The symbols move the items like this.
at | ξ π φ κ
pabi | vapu teza voli zuda
pulo | lupu soru bifa tari
niba | voli zeno kulu pabi
midi | paro lezo nuta gulu
kage | kido mafa kizi nifa
posi | riki zaku razi tama
bige | kado bifa mafo duro
mafa | nifa tobu kage pegu
gugi | liva sedo turu zego
sedo | zego disi gugi nese
tenu | zaku nora bibe some
pegu | vuri nozi nifa dera
nuda | kulu rufe kiki niba
gufa | zabu vapu nozi nuta
zeno | pabi riki niba teza
tobu | pegu noza mafa nozi
disi | nese rotu sedo mitu
kido | mide nifa lezo puda
lezo | gulu kido midi mide
nora | some mafo tenu tusi
soma | mafa vaze bomu tobu
mide | sedo puda gulu disi
vaze | tobu kulu soma noza
ponu | kizi bomu teza kage
tari | razi bibe lupu posi
kepi | pini paro rabo turu
mitu | pulo tifi nese soru
nate | nora liva rimo mafo
rotu | mitu mizu disi tifi
vapu | nuta zuda gufa midi
liva | mafo zego nate bige
some | mavu tusi zaku supo
gulu | gugi mide paro sedo
zaku | tama some posi mavu
rimo | tenu nate fevu nora
tama | ponu mavu riki bomu
duro | nuda lupu kado rufe
teza | zuda ponu pabi kizi
vuri | rotu dera puda mizu
zuda | midi kizi vapu lezo
bomu | kage soma ponu mafa
zego | bige nese liva bifa
nifa | puda pegu kido vuri
lupu | rufe tari duro razi
bibe | posi tenu tari zaku
nese | bifa mitu zego pulo
turu | nate gugi pini liva
nuta | kepi midi zabu paro
mizu | tifi rabo rotu muku
rufe | niba razi nuda zeno
puda | disi vuri mide rotu
voli | gufa pabi noza vapu
rabo | muku kepi mizu pini
kado | kiki duro tusi nuda
zabu | rabo nuta dera kepi
pini | rimo turu muku nate
fevu | bibe rimo soru tenu
nozi | dera gufa pegu zabu
noza | nozi voli tobu gufa
riki | teza tama zeno ponu
kiki | vaze nuda supo kulu
mavu | bomu supo tama soma
paro | turu gulu kepi gugi
soru | tari fevu pulo bibe
muku | fevu pini tifi rimo
kizi | lezo kage zuda kido
mafo | tusi bige nora kado
tusi | supo kado some kiki
supo | soma kiki mavu vaze
dera | mizu zabu vuri rabo
tifi | soru muku mitu fevu
bifa | duro pulo bige lupu
kulu | noza niba vaze voli
razi | zeno posi rufe riki

The rows follow the links: the fewer symbols apart two items are, the more alike their rows tend to be.

Each row is also shifted at random along 4 hidden directions that mean nothing.

Rows in random order:
Each row stands for one item.
r1: -59 21 19 0 9 14 2 -19 -24 -13 -29 -19 -10 -1 -41 -3 23 25 -25 -5 24 34 29 -8 -5 -16 -19 8 26 -25 -17 -11 19 53 9 10 1 -31 12 20 -26 37
r2: -140 -28 -30 7 28 8 31 -24 7 46 34 -10 32 11 4 -4 4 19 18 3 -5 -34 -3 3 37 -3 43 21 -16 -12 18 0 4 6 12 -22 -17 -29 8 45 12 36
r3: 96 19 26 24 15 9 -6 1 28 2 18 30 47 -15 9 -7 5 54 -9 43 15 22 32 -15 1 -39 -14 -13 33 13 -35 -13 21 40 -5 0 13 -7 27 25 24 -7
r4: 16 14 24 9 -46 -23 -21 14 -22 -47 -38 -27 -27 -10 -7 10 -1 -30 -22 -28 1 25 9 -1 -36 23 -26 -16 5 -8 19 1 -30 -6 -24 5 36 12 -20 -37 -37 -21
r5: 38 23 -21 21 28 4 3 -3 -1 -25 20 7 18 2 13 2 -8 -1 19 26 -37 -33 -12 34 11 34 -14 39 28 -7 -3 43 -17 -70 9 -21 4 54 -48 -19 44 -54
r6: 84 -13 -29 -22 -40 -45 19 -5 -20 -35 -48 37 39 28 -10 11 11 -22 28 25 34 -8 39 27 -52 -27 15 -10 14 6 -3 3 -3 -27 16 8 -7 27 4 4 -11 33
r7: -22 -5 27 -1 -45 -21 -6 14 -16 -16 -29 -25 -32 -8 -4 3 3 -37 -21 -33 -12 37 -7 -10 -21 24 -17 -5 0 -10 19 -9 -18 -2 -6 8 27 5 -21 -20 -34 -11
r8: -17 -49 -2 -25 -61 -51 24 8 -5 -3 -34 27 19 31 11 -3 3 -46 34 8 -1 3 -6 22 -21 18 42 3 2 2 5 -3 1 -43 31 7 -3 39 -31 16 -2 22
r9: -66 -20 4 13 54 22 -2 5 54 113 76 -3 36 -8 28 -14 -42 20 -41 27 -82 38 -26 -61 56 -29 -8 8 -7 43 -11 -39 0 7 48 8 -10 -12 -9 16 37 -28
r10: 123 20 19 18 -6 26 30 -7 -12 -25 -8 -5 -15 -15 -30 -10 45 5 -12 -6 -2 34 1 9 -2 -6 -49 34 24 -44 -25 15 12 25 2 -3 33 0 12 18 -5 7
r11: -137 14 -2 -1 26 -1 -53 0 -13 -1 28 -29 -6 -8 31 10 -59 8 10 -1 -18 -49 -13 -1 21 47 25 2 -15 21 38 14 -31 -42 -19 -10 -26 -1 -55 -34 13 -45
r12: 100 -15 3 33 25 2 27 6 29 24 17 -22 8 -1 12 -11 0 -6 -13 -37 -12 -21 -48 7 40 -15 9 29 -44 -17 -16 10 -30 -8 -39 -27 38 30 12 -4 30 -36
r13: -15 36 1 12 2 -8 -19 -20 -29 -78 -20 6 28 -5 -2 15 14 43 36 21 71 -51 55 42 -23 16 16 -15 24 -21 9 27 7 11 -51 -23 -2 -12 6 4 -2 8
r14: 51 62 50 29 -52 8 -45 19 -24 -106 -23 1 -37 -48 -7 10 32 30 -9 0 63 24 54 8 -67 29 -45 -43 53 -23 15 23 6 50 -55 -2 43 -25 17 -25 -32 -26
r15: -43 30 35 -19 9 19 -45 0 -17 17 19 -11 -15 -26 -3 -1 -37 32 -19 6 -2 19 14 -38 5 -1 -15 -1 7 11 10 -20 4 30 3 25 -30 -48 -22 5 -5 6
r16: 111 0 21 2 13 -8 6 8 23 20 6 35 16 3 10 -15 -6 20 2 17 11 6 -9 -8 -8 -47 17 23 16 4 -43 -5 0 -2 14 11 -7 27 4 25 41 -13
r17: 43 36 12 15 38 16 2 -10 -11 8 7 -36 -10 -10 -25 -5 -10 -2 -37 -5 -55 27 -17 -10 17 -1 -51 50 21 -18 -15 11 -23 -22 16 5 13 22 -43 -17 11 -38
r18: 84 40 -5 11 17 18 -44 5 -11 -41 37 -12 3 -26 37 10 -40 6 22 8 -22 -54 -20 20 25 55 -25 9 -22 12 27 41 -27 -52 -49 -19 -2 25 -47 -50 30 -67
r19: 59 -5 7 1 14 25 6 -4 25 41 28 22 36 -12 5 -10 2 28 -8 41 -22 37 14 -27 28 -23 -29 -12 4 22 -21 -24 31 38 19 8 -4 -25 25 25 9 20
r20: -75 8 -17 10 14 38 -23 4 15 1 45 -7 1 -19 31 8 -6 17 17 12 -6 -29 -4 1 33 44 -9 -36 -26 21 35 8 19 12 -32 -19 -5 -35 18 -20 -2 -15
r21: 3 2 16 -49 -21 -15 -27 0 -23 -20 -63 10 -24 19 -12 7 -20 -26 0 26 -1 37 2 2 -4 21 -22 -29 2 27 -28 -16 32 -6 25 31 -26 11 -26 -25 -31 23
r22: -65 61 25 25 65 34 -51 -6 -6 28 56 -45 -8 -41 -4 1 -53 38 -54 5 -60 20 0 -47 17 -2 -48 31 32 6 15 3 -37 -7 11 6 -3 -20 -57 -27 21 -66
r23: -8 -1 13 -36 2 16 -22 2 -4 37 8 -2 -16 -3 2 -2 -36 -10 -11 14 -40 33 -19 -32 27 12 -24 0 -14 30 -10 -23 12 -3 32 27 -34 -8 -32 -8 1 7
r24: -18 12 8 -19 11 -13 -30 14 5 -5 -18 32 -28 9 3 -3 -18 6 4 16 20 -6 2 -4 -40 -21 28 -9 30 20 -27 -2 7 -18 27 25 -33 25 -11 -13 16 -20
r25: 104 30 12 15 14 19 17 -7 -14 -18 -10 -21 -13 -7 -30 -8 19 -1 -25 -7 -26 31 -8 5 4 -3 -55 45 24 -34 -22 16 -7 -3 8 3 24 19 -18 -4 4 -13
r26: -20 14 27 -42 1 -5 -46 0 -27 16 -21 -17 -35 1 -4 -2 -62 -19 -18 -1 -35 25 -23 -25 9 19 -17 12 -9 21 -7 -20 -8 -29 24 36 -37 10 -68 -26 -8 -9
r27: 91 25 38 17 2 -6 -14 2 15 -30 -11 37 32 -11 1 -6 12 56 -1 43 55 15 43 -1 -27 -40 3 -26 42 6 -43 -8 26 49 -19 3 14 -3 31 21 16 2
r28: 63 -21 -23 -45 -17 -37 22 -4 -15 -12 -68 42 -12 46 -22 1 7 -38 24 6 29 -7 0 29 -46 -31 33 5 8 6 -35 -3 11 -39 44 29 -36 47 0 0 -3 34
r29: 27 4 -31 13 22 22 11 3 5 10 20 -21 -31 -4 -12 6 13 -15 -20 -40 -8 -15 -15 -4 -6 -21 -16 6 -25 -8 22 10 -22 4 -12 -7 7 -13 36 -25 -11 -8
r30: 78 -16 -11 -10 -24 8 25 -16 -12 -18 2 13 24 0 7 -5 28 18 54 -2 56 -43 11 31 21 8 21 -1 -39 -24 10 11 24 29 -46 -20 -6 -34 41 43 -3 63
r31: 51 16 -29 -15 10 -7 -16 3 -2 -19 -5 36 1 7 -3 8 -12 -2 9 28 10 -19 20 8 -46 -29 5 -4 31 19 -5 11 -8 -34 29 15 -29 22 -4 -23 11 -14
r32: 55 -12 -15 -19 0 -1 17 2 9 14 -2 48 -1 14 -9 -11 21 12 18 14 36 -7 9 3 -30 -53 30 6 16 1 -26 -3 23 13 27 18 -30 -3 37 34 15 31
r33: -8 -33 -6 -30 23 10 15 -1 21 90 23 -4 12 14 6 -9 -34 -32 -22 14 -84 46 -43 -38 57 -9 -19 17 -33 36 -16 -37 13 -19 62 22 -27 8 -27 5 11 10
r34: 51 23 38 -23 -14 -1 -13 -19 -35 -17 -29 -2 -1 -8 -27 -3 0 29 -3 -2 45 22 32 -6 -11 -25 -9 7 9 -21 -15 -17 14 47 -14 20 -16 -37 5 32 -21 51
r35: 45 20 14 13 49 31 1 -18 0 64 59 -37 22 -25 -9 -11 -31 31 -40 -8 -56 21 -17 -44 44 -33 -31 63 -5 -16 -1 -10 -34 8 16 2 -3 -22 -31 22 28 -13
r36: 64 16 -13 17 -13 -2 4 -3 -14 -30 -7 -22 -4 -15 -15 13 19 -11 -19 -28 13 1 21 -1 -25 -17 -30 -11 -8 -15 28 6 -28 15 -29 -7 27 -14 31 -25 -32 2
r37: 45 1 -29 -13 2 -34 -3 6 -23 -12 -52 -46 -33 26 -19 16 -35 -91 -33 -46 -54 -4 -42 10 -12 12 -32 20 -34 7 11 7 -63 -90 5 8 12 69 -55 -84 -25 -50
r38: -172 -57 -13 1 -17 10 30 13 35 81 72 22 8 -3 35 -16 6 -2 21 8 -37 6 -20 -27 25 15 50 6 3 10 32 -14 18 6 54 -4 -14 -30 4 55 21 16
r39: 14 54 35 -2 -7 -16 -65 16 -11 -87 -48 47 -25 -11 -2 8 -2 42 7 38 82 -7 50 14 -82 -12 15 -47 69 15 -35 13 21 17 -20 22 -18 11 5 -24 3 -25
r40: -90 -22 -38 -29 -4 -24 -2 0 -4 20 -8 22 12 23 0 12 -16 -20 6 20 -5 -5 24 -8 -34 -20 23 -18 14 29 18 -15 -2 -26 48 17 -36 2 -1 -8 -8 18
r41: 48 16 -1 -4 7 -7 -30 -3 -21 -32 4 -12 9 -7 23 7 -40 -5 26 -4 -4 -55 -19 27 19 39 7 24 -25 0 17 28 -29 -55 -38 -12 -9 27 -52 -28 22 -36
r42: 40 -20 10 -48 -3 2 6 -7 -11 54 -11 -4 -14 12 -5 -10 -30 -27 -6 -4 -42 34 -38 -25 35 -3 -11 27 -33 11 -15 -27 7 -12 39 27 -37 2 -35 12 -5 31
r43: -39 8 24 20 -2 27 -1 13 7 25 37 -22 -38 -26 -1 -11 10 -1 -28 -20 -43 39 -22 -31 11 21 -33 16 14 -14 12 2 -4 19 18 3 20 -16 -11 2 -1 -28
r44: 74 -72 -10 -25 -73 -40 87 -14 -19 13 -68 -8 9 37 -41 -5 61 -56 3 -58 34 39 0 12 -5 -37 17 7 -48 -43 1 -33 7 42 -2 4 31 -14 56 54 -62 109
r45: -61 -34 4 7 8 38 49 0 22 90 54 -22 -26 -10 -11 -26 24 -13 -29 -32 -65 51 -45 -39 45 -6 -14 42 -12 -23 3 -17 10 31 49 2 10 -34 15 44 3 21
r46: 160 19 33 12 -46 -1 16 7 -18 -45 -24 -4 -21 -14 -15 -9 32 -18 -7 -21 4 33 -5 16 -18 13 -44 22 16 -41 -10 18 -8 2 -17 3 44 24 -6 1 -9 -11
r47: 30 -39 -5 14 -4 13 54 -2 24 25 -3 0 -20 12 -14 -13 57 7 8 -52 54 -15 -18 8 9 -36 37 3 -39 -36 -14 -8 18 63 -29 -17 15 -26 87 45 -11 52
r48: -32 -19 3 -5 -38 -26 -5 15 2 -10 7 26 8 4 30 -1 -15 -21 27 21 -16 -5 -6 9 -16 34 24 -1 19 9 15 11 -7 -45 22 -1 1 33 -40 0 18 -24
r49: -13 -35 -24 0 -11 -22 14 8 19 56 49 19 47 2 30 0 -25 -18 7 17 -50 -2 -6 -20 4 -14 24 19 -5 21 29 -11 -30 -42 39 -2 -7 10 -26 16 26 -12
r50: -8 -32 -14 -9 -33 -28 31 -2 -16 9 -40 -31 -13 18 -22 8 9 -56 -18 -48 -9 23 -8 -3 -10 -8 -7 0 -32 -12 19 -21 -24 -4 4 3 20 0 7 -12 -48 30
r51: 6 -1 -4 -3 6 -17 -8 10 -6 -21 -48 -24 -63 22 -12 2 -2 -46 -10 -48 10 -25 -42 21 -13 11 13 2 -27 -8 -13 13 -23 -34 -19 2 3 43 -7 -49 -9 -33
r52: 80 15 -18 27 15 27 -6 -1 17 -24 34 -4 22 -16 27 8 4 15 17 16 -7 -33 0 22 32 33 -32 -18 -25 8 14 24 7 -2 -52 -32 21 -3 22 -22 15 -25
r53: -63 -9 -19 11 -9 8 25 -4 10 -17 14 27 13 4 5 -4 40 18 37 23 21 -17 19 27 -5 19 21 -2 30 -14 -1 21 33 9 14 -14 -1 -5 19 34 13 23
r54: -49 -1 11 20 18 -7 -21 17 15 -9 -16 -26 -41 7 8 5 -15 -16 -16 -38 5 -21 -37 4 4 14 18 -5 -23 2 -7 8 -22 -16 -34 -8 17 29 -6 -43 6 -52
r55: -44 -17 -14 17 13 -2 8 1 20 0 -7 -21 9 11 14 7 0 -15 -1 -5 -13 -14 -18 14 41 31 -1 -29 -38 17 0 -1 8 -4 -28 -23 23 15 13 -25 -8 -17
r56: -23 -23 -30 10 11 8 52 -22 4 20 19 9 37 16 -5 -9 32 14 30 11 -1 -26 2 28 29 -5 22 32 1 -24 -4 14 14 -3 11 -24 0 -1 15 48 21 34
r57: 127 6 -14 -9 10 -29 3 10 -17 -38 -65 -26 -59 32 -17 9 -14 -76 -11 -56 -16 -27 -60 37 -12 13 -9 34 -35 -10 -23 28 -47 -85 -16 6 11 91 -39 -73 -3 -54
r58: -4 -7 10 25 -4 -12 5 -1 13 -37 -37 -8 7 12 0 4 25 6 2 -12 44 -15 10 27 7 11 9 -39 -19 -3 -14 2 14 29 -57 -21 40 9 39 -12 -18 0
r59: -4 -17 6 -7 18 12 9 -3 27 54 14 11 30 5 5 -9 -8 13 -19 32 -31 41 0 -28 32 -25 -13 -10 -4 27 -26 -34 28 23 34 12 -6 -14 14 21 8 14
r60: 9 51 10 24 -19 4 -36 12 -11 -103 -1 35 -4 -21 17 10 23 33 37 48 43 -30 42 43 -48 51 -8 -25 72 -3 4 52 18 -15 -24 -11 11 20 -14 -21 19 -45
r61: 18 -47 -31 7 14 3 45 -8 23 41 10 -19 22 26 12 -1 6 -36 6 -12 -42 -11 -44 15 68 21 1 6 -66 9 -1 -5 3 -21 -7 -23 16 21 13 -2 2 8
r62: -52 -44 -11 7 2 -17 29 -5 18 10 -36 -17 10 31 2 0 14 -25 2 -20 4 -6 -22 20 38 14 20 -25 -47 5 -12 -14 13 8 -24 -19 26 15 29 -6 -20 18
r63: -34 -31 -33 7 17 6 56 -25 5 32 20 4 50 19 -8 -9 30 15 32 2 2 -28 -1 21 35 -15 32 31 -12 -27 1 4 11 7 12 -25 -5 -11 21 60 17 48
r64: -58 -12 26 -10 2 -15 -5 7 22 24 -16 28 5 14 3 -11 -2 20 -7 16 28 22 9 -21 -14 -35 38 -20 21 18 -38 -31 27 33 25 18 -13 -5 19 28 7 16
r65: -37 -4 14 19 3 -21 -9 6 10 -32 -45 -24 -14 14 3 5 3 -11 -5 -25 27 -16 -16 22 4 17 14 -29 -20 0 -16 3 -3 1 -47 -17 33 27 8 -34 -10 -28
r66: -103 -29 -9 -37 -10 -50 0 -17 -38 -20 -73 -22 -3 47 -8 7 -33 -47 28 -18 9 -36 -21 38 12 34 49 14 -33 -1 0 2 -13 -58 2 -1 -23 42 -56 -14 -15 20
r67: 47 19 -24 10 26 10 -9 7 -2 -10 1 -25 -50 -4 -7 7 -6 -29 -20 -42 -15 -25 -32 4 -10 -3 -19 10 -20 -4 10 22 -37 -33 -16 -5 6 25 0 -54 -1 -46
r68: 64 1 0 9 -35 -6 13 7 -1 -45 6 39 14 -5 16 -4 30 6 42 29 17 -16 13 40 -18 27 7 6 34 -16 -6 34 14 -21 2 -12 11 24 -7 17 26 -8
r69: 18 -29 -37 -20 -23 -19 39 -9 -21 -15 -65 -18 -32 35 -41 7 34 -56 -7 -51 22 1 -7 19 -21 -21 2 -5 -36 -20 3 -8 -6 -1 0 8 3 4 37 -14 -54 51
r70: 61 11 -19 3 -5 -32 -22 8 0 -6 22 13 44 -1 26 15 -47 -20 5 31 -41 -14 7 -2 -24 2 -7 15 20 28 26 13 -48 -80 19 0 -1 48 -56 -37 29 -57
r71: 34 -6 -43 -20 9 -10 10 -1 1 21 8 30 20 19 1 3 -12 -17 8 24 -15 -12 8 -3 -26 -33 11 10 9 19 2 -2 -14 -42 44 12 -30 19 -6 -4 15 4
r72: 85 62 40 3 13 6 -37 -16 -35 -39 -8 -15 5 -28 -20 2 -16 46 -18 10 29 11 36 -11 -16 -17 -35 14 29 -19 -8 4 -11 28 -28 11 -3 -23 -21 1 -3 -3
r73: -19 6 -12 -1 -4 20 -16 -2 -3 -25 14 -1 -4 -7 23 10 -1 5 30 6 17 -34 1 20 22 46 1 -31 -30 12 24 13 16 0 -40 -18 -6 -17 14 -13 -7 4
r74: 99 -3 1 0 -50 -41 0 8 -9 -46 -14 36 44 0 18 5 0 -6 32 30 21 -10 33 26 -40 6 13 -2 27 -3 11 18 -15 -34 -7 -3 14 33 -21 6 11 -9

Some items, each with its row:
tusi r1
zuda r49
tama r33
nate r29
pini r65
gugi r62
pabi r32
nuda r26
midi r5
puda r66
paro r30
duro r25
disi r61
rabo r73
kage r6
gufa r8
bige r4
kizi r70
mavu r21
turu r58
mafa r40
zego r57

Row, symbols taken left to right, then the row they reach:
r71 κ π φ φ π: r48
r20 π κ ξ κ π: r7
r11 π κ π ξ κ: r37
r55 φ π ξ κ: r44
r56 π κ κ κ: r51
r67 κ φ φ: r14
r41 φ φ ξ φ: r12
r52 κ φ ξ: r50
r53 π π φ: r60
r34 π κ π φ φ: r19
r74 φ ξ φ π κ: r18
r64 ξ κ ξ π φ: r13
r72 κ ξ φ: r24
r2 ξ ξ κ κ ξ: r35
r45 π ξ φ ξ φ: r9
r47 φ κ κ π: r43
r59 ξ φ ξ ξ: r63
r17 φ φ π κ: r42
r10 π κ φ φ: r15
r39 ξ π π ξ π: r38
r36 φ π π κ: r46

